Below is a small trained network, with its code and all its weights. Each question gives an input and a target symbol and asks what happens when units are switched off, that is, made to give their printed mean instead of their output.

import numpy as np


def w(rows, s, z=0):
    codes = np.array(rows[::2]) - 128.0
    scale = np.full(codes.shape[1], s)
    scale[-1] = z or s
    return codes * scale


def f(y):
    return np.maximum(y, 0)


def softmax(a):
    e = np.exp(a - a.max(-1, keepdims=True))
    return e / e.sum(-1, keepdims=True)


def log_softmax(a):
    a = a - a.max(-1, keepdims=True)
    return a - np.log(np.exp(a).sum(-1, keepdims=True))


def net(x, mask):
    ids = ['βγηθλξστφψ'.index(c) for c in x.split()]
    T = len(ids)
    res = E[ids] + P[:T]
    r = res
    for j in range(2):
        rows = slice(3 * j, 3 * j + 3)
        q, k, v = (r @ M[0][rows].T for M in (Q, K, V))
        z = softmax(np.where(np.tri(T) > 0, q @ k.T / 3**0.5, -1e9)) @ v
        o = O[0][rows]
        res = res + np.where(mask[j], z, o[:, -1]) @ o[:, :-1]
    y = f(res @ A[0][:, :-1].T + A[0][:, -1])
    res = res + np.where(mask[2:18], y, B[0][:, -1]) @ B[0][:, :-1]
    return log_softmax(res[-1] @ U[:, :-1].T + U[:, -1])


Q, K, V, O, A, B = {}, {}, {}, {}, {}, {}
E = w([
[159,128,180],'β',
[150,72,118],'γ',
[195,110,143],'η',
[149,70,109],'θ',
[178,118,137],'λ',
[129,156,195],'ξ',
[105,129,152],'σ',
[168,4,103],'τ',
[62,76,86],'φ',
[136,160,207],'ψ',
],0.02)
P = w([
[251,254,53],'0',
[83,141,205],'1',
[160,233,43],'2',
[103,119,219],'3',
[115,213,33],'4',
[112,103,210],'5',
[92,215,26],'6',
[145,85,208],'7',
],0.0084)
Q[0] = w([
[153,139,78],'H1',
[148,68,168],'H1',
[86,115,96],'H1',
[254,110,98],'H2',
[98,91,101],'H2',
[164,222,62],'H2',
],0.0096)
K[0] = w([
[79,118,221],'H1',
[118,110,80],'H1',
[122,183,128],'H1',
[166,127,158],'H2',
[2,72,94],'H2',
[125,223,218],'H2',
],0.0095)
V[0] = w([
[94,137,94],'H1',
[249,153,170],'H1',
[159,163,97],'H1',
[218,126,115],'H2',
[213,50,155],'H2',
[132,136,162],'H2',
],0.011)
O[0] = w([
[124,42,136,95],'H1',
[173,89,133,222],'H1',
[244,197,188,140],'H1',
[110,154,102,206],'H2',
[38,58,112,247],'H2',
[98,254,101,125],'H2',
],0.0082,0.011)
A[0] = w([
[61,118,63,29],'N1',
[101,91,159,150],'N2',
[23,26,178,58],'N3',
[131,223,158,157],'N4',
[140,81,229,226],'N5',
[199,83,45,134],'N6',
[154,126,2,244],'N7',
[254,132,78,106],'N8',
[221,176,200,3],'N9',
[131,89,127,81],'N10',
[132,141,164,244],'N11',
[153,167,185,89],'N12',
[133,69,132,63],'N13',
[185,111,33,196],'N14',
[95,191,148,203],'N15',
[92,86,151,123],'N16',
],0.0093,0.0044)
B[0] = w([
[219,241,162,152],'N1',
[201,154,163,179],'N2',
[130,177,169,248],'N3',
[71,160,81,164],'N4',
[120,78,124,204],'N5',
[111,171,104,191],'N6',
[119,186,123,191],'N7',
[3,65,149,165],'N8',
[104,81,111,159],'N9',
[134,157,138,159],'N10',
[179,126,40,164],'N11',
[136,129,93,150],'N12',
[119,187,154,176],'N13',
[94,189,109,185],'N14',
[102,154,60,155],'N15',
[151,150,139,180],'N16',
],0.0074,0.013)
U = w([
[189,121,112,103],'β',
[105,129,150,31],'γ',
[199,106,127,209],'η',
[182,204,124,119],'θ',
[173,83,122,253],'λ',
[74,145,87,208],'ξ',
[134,138,142,28],'σ',
[131,190,251,160],'τ',
[157,142,135,35],'φ',
[202,237,160,19],'ψ',
],0.012,0.0051)

Each question gives the input, a string of symbols that net reads in full, and the target symbol t.
The units are the heads (3 rows each of Q, K, V and O) and the neurons (one row each of A and B). Each row of codes is followed by its name. A weight is (code - 128) times the scale printed after its matrix; where a second scale follows, it is the last column's (O, A, B and U).
mask holds one flag per unit, heads first, then neurons. A switched-off unit (its flag False) gives its mean, the last column of its rows in O or B, instead of its output. The means were averaged over made-up inputs and are rounded, as every weight is.
A unit's drop is (log p(t) with every unit on - log p(t) with that unit switched off) / (log p(t) with every unit on - log p(t) with every unit switched off).
The circuit of an input: a set's keep is (log p(t) with only the set's units on - log p(t) with every unit switched off) / (log p(t) with every unit on - log p(t) with every unit switched off). Starting from the 12 units with the biggest drops (on a tie, the unit counted first), units are removed one at a time, each time the one whose removal leaves the highest keep (on an exact tie, the one counted first), for as long as the keep stays at least 0.8.
units of the circuit, in order: the units of the circuit, biggest drop first
top k neurons: the k neurons with the biggest drops, biggest first
heads that matter: for each layer, one digit per head in row order, 1 if its drop is at least 0.15 and else 0, layers parted by /
drop when u is switched off: that unit's drop, to one decimal
input τ τ ξ τ τ ξ γ γ, target τ: heads that matter	11
input φ τ τ τ ξ, target ξ: units of the circuit, in order	(N3; H1)
input ψ β τ, target ξ: units of the circuit, in order	(N8; N14; N6)
input τ η θ θ β τ τ, target ψ: heads that matter	00
input θ τ τ, target θ: heads that matter	11
input η γ β, target ξ: heads that matter	01
input β β ξ, target ξ: top neuron	(N4)
input τ ξ ψ γ, target τ: heads that matter	01
input τ τ τ τ η, target ξ: heads that matter	00
input σ τ ψ σ τ τ ξ θ, target τ: heads that matter	11
input ψ ξ ψ β ξ τ τ, target θ: heads that matter	00
input λ ξ β, target ξ: heads that matter	01
input τ σ τ η β γ ψ, target ξ: drop when N2 is switched off	0.3
input β ψ τ β τ θ, target τ: drop when N3 is switched off	0.5
input β β τ, target ξ: drop when N8 is switched off	0.3
input ψ β η ψ λ β, target λ: top neuron	(N3)
